arr = [7.23, 6.74, 3.97, 3.12, 7.22, -7.57, 5.67, 5.65, 1.16, -1.23, -7.17, -0.94, 7.15, -5.65]
arr[0] = 7.23
arr[10] = -7.17
arr[7] = 5.65
arr[6] = 5.67
arr[2] = 3.97
arr[12] = 7.15
arr[11] = -0.94
arr[13] = -5.65
arr[1] = 6.74

A =
-0.66 -3.32 -1.76  2.93 -2.31  1.65 -1.41  4.59  1.12 -2.88 -0.52 -3.10  2.53 -2.18 -2.72
 3.48  2.76  4.54 -2.66  2.89  0.18 -1.43 -3.79  0.42  2.15  2.81  1.72 -2.65  1.85  2.77
-1.73 -0.48 -2.65  3.67 -2.09  0.11  1.56  5.00 -0.14 -0.21 -1.29 -0.30  3.78 -0.24 -2.22
-2.91  2.76 -4.23 -1.00  2.62  0.53  2.43 -0.36  0.73  2.42 -3.45  3.82  0.23  1.79  2.61
-4.45  2.98 -3.12 -0.43  1.51 -5.02 -3.55  0.28 -5.59  2.62 -4.04  2.91  0.68  1.61  2.88
 4.02  2.03  6.83 -0.85  1.06 -1.19 -3.20 -2.12 -1.25  1.15  4.36  0.35 -1.15  0.94  1.78
-2.84  3.05 -3.34  1.66  1.15 -1.24  2.00  1.70 -1.23  3.12 -3.59  3.66  2.68  2.54  1.45
-2.30 -1.68  1.21  1.59 -2.42 -5.64 -7.29  3.17 -6.02 -3.12 -0.09 -2.04  2.46 -2.63 -0.86
-5.40  2.40 -2.99  3.80  1.21 -5.14 -4.15  5.61 -5.37  1.39 -4.00  3.56  5.06  1.15  2.74
 1.38  1.14  6.38  3.34 -0.31 -4.78 -6.33  3.39 -4.59  0.33  3.94  0.02  4.40  0.03  1.02
-0.53 -3.44  1.78  1.14 -2.79 -3.16 -6.65  2.39 -3.60 -3.80  1.59 -3.73  1.46 -3.09 -2.72
-2.40  2.40 -0.91 -2.62  1.70 -3.56 -2.95 -2.79 -3.70  2.02 -2.27  2.24 -2.18  1.70  2.30
Indices start at 0.
row 0 col 0: -0.66
row 1 col 13: 1.85
row 1 col 14: 2.77
row 1 col 0: 3.48
row 8 col 14: 2.74
row 11 col 2: -0.91
row 10 col 10: 1.59
row 3 col 1: 2.76
row 0 col 5: 1.65
row 1 col 5: 0.18
row 1 col 10: 2.81
row 11 col 12: -2.18
row 4 col 12: 0.68
row 10 col 14: -2.72
row 7 col 8: -6.02
row 0 col 10: -0.52
row 7 col 11: -2.04
row 5 col 10: 4.36
row 5 col 13: 0.94
row 8 col 4: 1.21
row 8 col 9: 1.39
row 8 col 3: 3.80
row 9 col 14: 1.02
row 3 col 9: 2.42
row 4 col 7: 0.28
row 6 col 6: 2.00
row 6 col 4: 1.15
row 8 col 11: 3.56
row 10 col 4: -2.79
row 2 col 13: -0.24
row 8 col 7: 5.61
row 1 col 1: 2.76
row 4 col 10: -4.04
row 6 col 8: -1.23
row 11 col 0: -2.40
row 10 col 9: -3.80

grid =
[[-4.29  1.76 -4.16 -1.75  5.39  1.71]
 [-6.51 -0.28 -2.57 -3.12  3.74 -0.34]
 [ 2.70 -0.45 -1.39 -0.54 -7.08 -1.93]
 [ 3.62 -2.70  5.03  3.03  1.53 -0.31]
 [-1.07  1.01  0.07 -1.94 -6.63 -1.60]
 [-0.04  1.25  6.40  1.36 -0.22  0.83]
 [ 3.39 -2.70  4.44  3.10  2.92  0.05]
 [ 0.49  1.84  2.26 -0.61 -6.57 -0.76]
 [-0.13 -1.28 -4.36 -2.14 -4.56 -2.28]
 [ 3.52 -2.72  4.89  3.04  1.96 -0.21]
 [-0.42  1.46  6.12  0.98 -0.86  0.68]
 [-4.15  0.80  1.76 -2.70 -4.26 -1.55]
 [ 3.38 -2.87  3.25  3.03  3.84  0.19]
 [ 2.59 -1.38  6.53  2.40 -0.88 -0.40]
 [ 0.38  0.60 -0.84 -1.55 -7.23 -1.77]]
grid[-15][-6]	-4.29
grid[-4][0]	-4.15
grid[3][-3]	3.03
grid[-3][5]	0.19
grid[10][-4]	6.12
grid[9][5]	-0.21
grid[-5][3]	0.98
grid[-7]	[-0.13, -1.28, -4.36, -2.14, -4.56, -2.28]
grid[1]	[-6.51, -0.28, -2.57, -3.12, 3.74, -0.34]
grid[7][4]	-6.57
grid[-12][-2]	1.53
grid[-10][2]	6.40
grid[2]	[2.70, -0.45, -1.39, -0.54, -7.08, -1.93]
grid[0][-4]	-4.16
grid[:, -3]	[-1.75, -3.12, -0.54, 3.03, -1.94, 1.36, 3.10, -0.61, -2.14, 3.04, 0.98, -2.70, 3.03, 2.40, -1.55]
grid[5][-3]	1.36
grid[-15]	[-4.29, 1.76, -4.16, -1.75, 5.39, 1.71]
grid[-9][0]	3.39
grid[11][5]	-1.55
grid[:, -1]	[1.71, -0.34, -1.93, -0.31, -1.60, 0.83, 0.05, -0.76, -2.28, -0.21, 0.68, -1.55, 0.19, -0.40, -1.77]
grid[2][0]	2.70
grid[-7][3]	-2.14
grid[13][-6]	2.59
grid[14][0]	0.38
grid[-3][-4]	3.25
grid[-6]	[3.52, -2.72, 4.89, 3.04, 1.96, -0.21]
grid[5][1]	1.25
grid[-5][0]	-0.42
grid[-15][3]	-1.75
grid[0][5]	1.71
grid[3][2]	5.03
grid[-5][5]	0.68
grid[-11]	[-1.07, 1.01, 0.07, -1.94, -6.63, -1.60]
